Below are the code and all the weights of a small trained network. Each question names an input and a target symbol and asks about switching units off, where a switched-off unit gives its printed mean instead of its output.

import numpy as np


def w(rows, s, z=0):
    codes = np.array(rows[::2]) - 128.0
    scale = np.full(codes.shape[1], s)
    scale[-1] = z or s
    return codes * scale


def norm(h):
    return h / np.sqrt((h * h).mean(-1, keepdims=True) + 1e-5)


def f(y):
    return np.maximum(y, 0)


def softmax(a):
    e = np.exp(a - a.max(-1, keepdims=True))
    return e / e.sum(-1, keepdims=True)


def log_softmax(a):
    a = a - a.max(-1, keepdims=True)
    return a - np.log(np.exp(a).sum(-1, keepdims=True))


def net(x, mask):
    ids = ['βγεζηθμξπτψ'.index(c) for c in x.split()]
    T = len(ids)
    res = E[ids] + P[:T]
    u = 0
    for l in range(2):
        q, k, v = (norm(res) @ M[l].T for M in (Q, K, V))
        z = softmax(np.where(np.tri(T) > 0, q @ k.T / 3**0.5, -1e9)) @ v
        res = res + np.where(mask[u], z, O[l][:, -1]) @ O[l][:, :-1]
        u += 1
        y = f(norm(res) @ A[l][:, :-1].T + A[l][:, -1])
        res = res + np.where(mask[u : u + 12], y, B[l][:, -1]) @ B[l][:, :-1]
        u += 12
    return log_softmax(norm(res)[-1] @ U[:, :-1].T + U[:, -1])


Q, K, V, O, A, B = {}, {}, {}, {}, {}, {}
E = w([
[141,180,136,6,206,72,183,164,142,50,194],'β',
[27,189,100,188,172,107,73,156,150,178,82],'γ',
[150,179,162,85,180,186,58,135,195,182,58],'ε',
[169,157,109,103,142,187,195,184,63,172,82],'ζ',
[125,148,149,189,130,111,193,61,142,73,73],'η',
[157,136,143,173,158,28,166,132,144,66,29],'θ',
[141,146,40,79,130,69,157,69,121,117,196],'μ',
[44,102,99,172,64,127,98,204,82,56,134],'ξ',
[114,159,157,134,62,33,139,98,220,87,125],'π',
[52,109,144,115,93,140,203,82,189,111,187],'τ',
[165,92,225,143,157,85,130,125,144,145,190],'ψ',
],0.021)
P = w([
[163,251,127,241,153,170,183,189,170,77,218],'0',
[156,226,128,190,150,150,183,162,146,89,195],'1',
[152,186,124,170,142,137,173,157,146,104,185],'2',
[138,180,127,153,126,134,168,126,123,106,157],'3',
[127,160,130,138,119,134,156,109,111,111,141],'4',
[123,139,129,129,110,125,150,93,94,119,134],'5',
[117,117,124,120,104,121,139,82,94,125,119],'6',
[117,104,133,105,86,118,125,65,72,128,100],'7',
[108,78,124,94,71,117,123,59,55,138,86],'8',
[111,52,118,77,55,124,115,42,49,134,81],'9',
[105,22,117,66,36,124,108,40,31,149,63],'10',
],0.013)
Q[0] = w([
[96,164,70,154,118,71,142,154,96,72,254],'L0H0',
[100,99,161,143,114,10,227,5,164,56,127],'L0H0',
[188,45,99,164,46,172,169,178,85,94,85],'L0H0',
],0.0065)
K[0] = w([
[139,147,146,168,141,135,154,148,106,85,189],'L0H0',
[113,6,157,81,72,83,94,68,96,147,136],'L0H0',
[149,100,120,106,65,142,125,142,101,85,119],'L0H0',
],0.012)
V[0] = w([
[152,123,172,177,218,203,115,147,3,140,177],'L0H0',
[76,126,117,124,38,129,87,105,134,153,254],'L0H0',
[63,144,14,178,194,143,73,181,143,93,114],'L0H0',
],0.0071)
O[0] = w([
[111,70,161,47,206,134,156,176,175,133,44,199],'L0H0',
[162,172,142,163,140,104,197,160,74,219,206,150],'L0H0',
[150,112,171,137,115,142,128,65,3,117,149,2],'L0H0',
],0.011,0.0072)
A[0] = w([
[81,112,177,92,103,184,73,127,132,152,103,82],'L0N0',
[106,98,153,158,140,41,114,99,55,184,189,130],'L0N1',
[143,158,104,126,136,103,139,107,132,87,145,92],'L0N2',
[157,133,178,200,146,101,170,201,224,213,120,1],'L0N3',
[172,134,89,153,139,78,188,109,124,171,122,60],'L0N4',
[148,98,186,38,173,100,121,148,173,187,93,82],'L0N5',
[72,155,105,172,102,148,60,191,179,110,182,109],'L0N6',
[133,129,136,156,104,89,91,128,119,140,118,73],'L0N7',
[113,159,104,100,161,122,193,92,106,112,104,89],'L0N8',
[255,129,120,79,105,178,123,56,33,144,137,1],'L0N9',
[158,127,149,91,195,115,158,149,146,82,167,62],'L0N10',
[139,191,82,133,194,175,78,163,158,157,108,138],'L0N11',
],0.0096,0.0062)
B[0] = w([
[148,156,108,134,219,84,175,77,84,136,120,149],'L0N0',
[147,68,109,106,148,131,106,60,137,102,72,161],'L0N1',
[168,121,107,62,153,129,102,112,171,153,147,142],'L0N2',
[186,9,126,79,96,146,162,169,189,153,139,249],'L0N3',
[152,125,105,122,170,1,142,146,149,129,132,146],'L0N4',
[170,115,96,170,96,68,84,21,130,171,141,238],'L0N5',
[59,204,184,145,98,123,137,202,40,117,67,152],'L0N6',
[197,184,117,179,143,141,155,50,129,104,185,134],'L0N7',
[201,85,106,120,93,140,161,157,104,141,77,154],'L0N8',
[124,197,104,151,166,172,84,242,205,146,117,137],'L0N9',
[170,165,112,102,2,143,137,147,154,104,123,179],'L0N10',
[147,179,126,108,181,133,128,178,53,135,167,175],'L0N11',
],0.0092,0.012)
Q[1] = w([
[185,170,46,38,147,145,167,247,108,189,151],'L1H0',
[112,212,3,90,69,4,171,148,158,77,145],'L1H0',
[94,117,51,111,158,199,139,130,233,153,45],'L1H0',
],0.0075)
K[1] = w([
[202,111,158,133,151,254,192,160,161,162,170],'L1H0',
[40,42,55,78,29,59,149,78,164,194,139],'L1H0',
[184,111,81,125,139,73,101,134,145,204,22],'L1H0',
],0.0089)
V[1] = w([
[62,53,104,102,78,113,231,39,126,145,140],'L1H0',
[62,144,3,87,210,174,169,28,141,157,124],'L1H0',
[7,174,191,167,87,206,232,157,137,121,106],'L1H0',
],0.0075)
O[1] = w([
[151,190,111,90,210,173,104,147,120,143,185,142],'L1H0',
[190,148,147,105,170,170,252,161,156,69,109,27],'L1H0',
[140,171,70,12,171,144,150,69,162,157,125,2],'L1H0',
],0.012,0.0049)
A[1] = w([
[114,102,143,107,121,161,87,91,175,77,125,124],'L1N0',
[140,135,134,85,153,164,148,173,105,136,113,178],'L1N1',
[149,179,122,134,226,157,57,116,136,250,127,114],'L1N2',
[149,157,132,81,159,137,146,117,130,131,176,68],'L1N3',
[139,88,153,136,127,111,131,121,122,117,69,76],'L1N4',
[130,143,176,114,157,221,141,118,174,125,131,139],'L1N5',
[122,110,172,90,184,127,141,51,103,131,89,116],'L1N6',
[101,94,125,90,116,164,92,129,118,161,200,115],'L1N7',
[135,23,116,114,81,81,91,186,192,211,179,2],'L1N8',
[79,181,137,167,140,212,107,233,63,98,119,124],'L1N9',
[134,86,154,109,105,107,154,179,165,199,135,75],'L1N10',
[119,161,117,116,133,94,62,172,88,122,110,180],'L1N11',
],0.016,0.0049)
B[1] = w([
[115,163,187,114,179,168,112,164,161,124,64,134],'L1N0',
[60,175,159,201,108,98,95,109,88,152,151,139],'L1N1',
[80,227,169,141,185,169,86,212,154,113,135,142],'L1N2',
[87,98,104,54,141,108,124,111,105,101,144,133],'L1N3',
[81,125,106,71,152,136,134,90,69,124,204,159],'L1N4',
[173,151,111,142,105,191,129,153,166,203,118,133],'L1N5',
[143,23,93,123,46,108,138,124,97,165,143,155],'L1N6',
[161,24,71,122,159,31,184,43,101,77,92,147],'L1N7',
[131,18,120,100,142,126,56,159,249,146,110,254],'L1N8',
[113,196,205,140,178,195,55,218,179,183,118,148],'L1N9',
[101,10,159,149,142,69,35,153,195,160,134,199],'L1N10',
[141,146,192,160,117,177,179,144,130,196,121,151],'L1N11',
],0.012,0.029)
U = w([
[159,139,146,34,17,151,99,254,97,57,174,84],'β',
[125,132,119,123,129,127,125,182,114,118,151,6],'γ',
[102,166,163,158,128,197,75,240,74,193,114,163],'ε',
[137,132,128,111,118,151,123,138,130,143,158,2],'ζ',
[171,158,84,114,101,207,196,121,193,171,64,135],'η',
[50,143,160,126,147,119,93,108,132,26,72,114],'θ',
[181,99,108,224,188,107,222,232,101,92,168,143],'μ',
[121,73,123,77,97,91,174,88,24,196,122,132],'ξ',
[160,213,81,201,57,85,55,57,157,180,148,66],'π',
[126,199,73,30,212,110,114,111,132,164,184,195],'τ',
[128,56,112,121,141,85,61,185,208,167,133,172],'ψ',
],0.0079,0.0033)

Each question gives the input, a string of symbols that net reads in full, and the target symbol t.
The units are the heads (3 rows each of Q, K, V and O) and the neurons (one row each of A and B). Each row of codes is followed by its name. A weight is (code - 128) times the scale printed after its matrix; where a second scale follows, it is the last column's (O, A, B and U).
mask holds one flag per unit, layer by layer, with each layer's heads first. A switched-off unit (its flag False) gives its mean, the last column of its rows in O or B, instead of its output. The means were averaged over made-up inputs and are rounded, as every weight is.
A unit's drop is (log p(t) with every unit on - log p(t) with that unit switched off) / (log p(t) with every unit on - log p(t) with every unit switched off).
The circuit of an input: a set's keep is (log p(t) with only the set's units on - log p(t) with every unit switched off) / (log p(t) with every unit on - log p(t) with every unit switched off). Starting from the 12 units with the biggest drops (on a tie, the unit counted first), units are removed one at a time, each time the one whose removal leaves the highest keep (on an exact tie, the one counted first), for as long as the keep stays at least 0.8.
circuit, biggest first: the units of the circuit, biggest drop first
unit that matters most: the unit with the biggest drop
top k neurons: the k neurons with the biggest drops, biggest first
k most important neurons of layer l: the k neurons of layer l with the biggest drops, biggest first
drop of u: that unit's drop, to one decimal
input ε γ ζ π γ θ, target π: circuit, biggest first => [L0H0, L1N8, L1N10]
input η μ η γ η, target η: 3 most important neurons of layer 1 => [L1N10, L1N8, L1N5]
input ψ τ τ β, target τ: circuit, biggest first => [L1H0, L1N8]
input ψ η ψ ζ, target ε: unit that matters most => L0N3
input ψ γ γ ψ ψ ψ τ ψ τ θ π, target τ: circuit, biggest first => [L1H0, L1N8, L0N3, L1N10]
input π ξ ζ ψ ε ψ η ζ π, target π: circuit, biggest first => [L0H0, L0N3, L1N8, L1N10]
input γ μ η η, target μ: circuit, biggest first => [L1N8, L1H0, L1N10]
input ψ ψ ξ μ η, target ξ: circuit, biggest first => [L1N8, L0H0]
input β γ ξ, target ε: top 3 neurons => [L1N9, L1N8, L0N3]
input ε ψ γ θ ψ η μ η, target μ: circuit, biggest first => [L1H0, L1N8, L1N10]
input θ ψ π ξ π ψ π θ γ η, target θ: 4 most important neurons of layer 1 => [L1N8, L1N0, L1N11, L1N10]
input π ξ β τ ε ψ ζ ψ ψ η ε, target ξ: top 2 neurons => [L1N8, L0N0]
input ψ η μ θ, target μ: circuit, biggest first => [L1N8, L1H0]
input β ψ ψ θ θ μ ζ ε ε, target ξ: 2 most important neurons of layer 0 => [L0N0, L0N10]
input η ξ τ η, target τ: unit that matters most => L1H0
input ψ ψ ψ θ γ θ, target θ: top 2 neurons => [L0N3, L1N8]
input τ η θ, target τ: 2 most important neurons of layer 1 => [L1N8, L1N10]
input γ ψ γ γ ψ ε, target ε: top 2 neurons => [L0N9, L1N8]
input η θ β, target β: circuit, biggest first => [L0H0, L1N8, L1N10, L0N10]
input γ ξ ψ τ η ψ ψ ζ, target ε: unit that matters most => L0N9
input ψ ψ θ θ θ η, target θ: 3 most important neurons of layer 1 => [L1N8, L1N10, L1N0]
input γ η γ ξ ζ ξ ε, target ε: 2 most important neurons of layer 1 => [L1N2, L1N8]
input ψ π γ θ, target π: top 3 neurons => [L0N3, L1N8, L1N10]
input ψ ζ θ γ γ ξ ψ ε η μ θ, target μ: top 2 neurons => [L1N8, L0N5]
input η ψ γ θ ξ θ γ ψ ζ ψ ξ, target ξ: top 2 neurons => [L1N8, L0N3]
input ε π β ξ, target ε: top 3 neurons => [L1N9, L0N3, L1N8]
input ξ ψ ξ ψ θ γ γ η ξ η, target ξ: unit that matters most => L1N8
input θ ψ ψ η ζ θ π β β τ ζ, target ξ: top 3 neurons => [L1N8, L0N3, L1N10]
input π γ η ψ ζ θ γ ζ ψ ζ, target ξ: drop of L1N8 => 0.3
input η ζ ξ ψ ψ η π ψ θ β γ, target ε: drop of L1N8 => 0.2
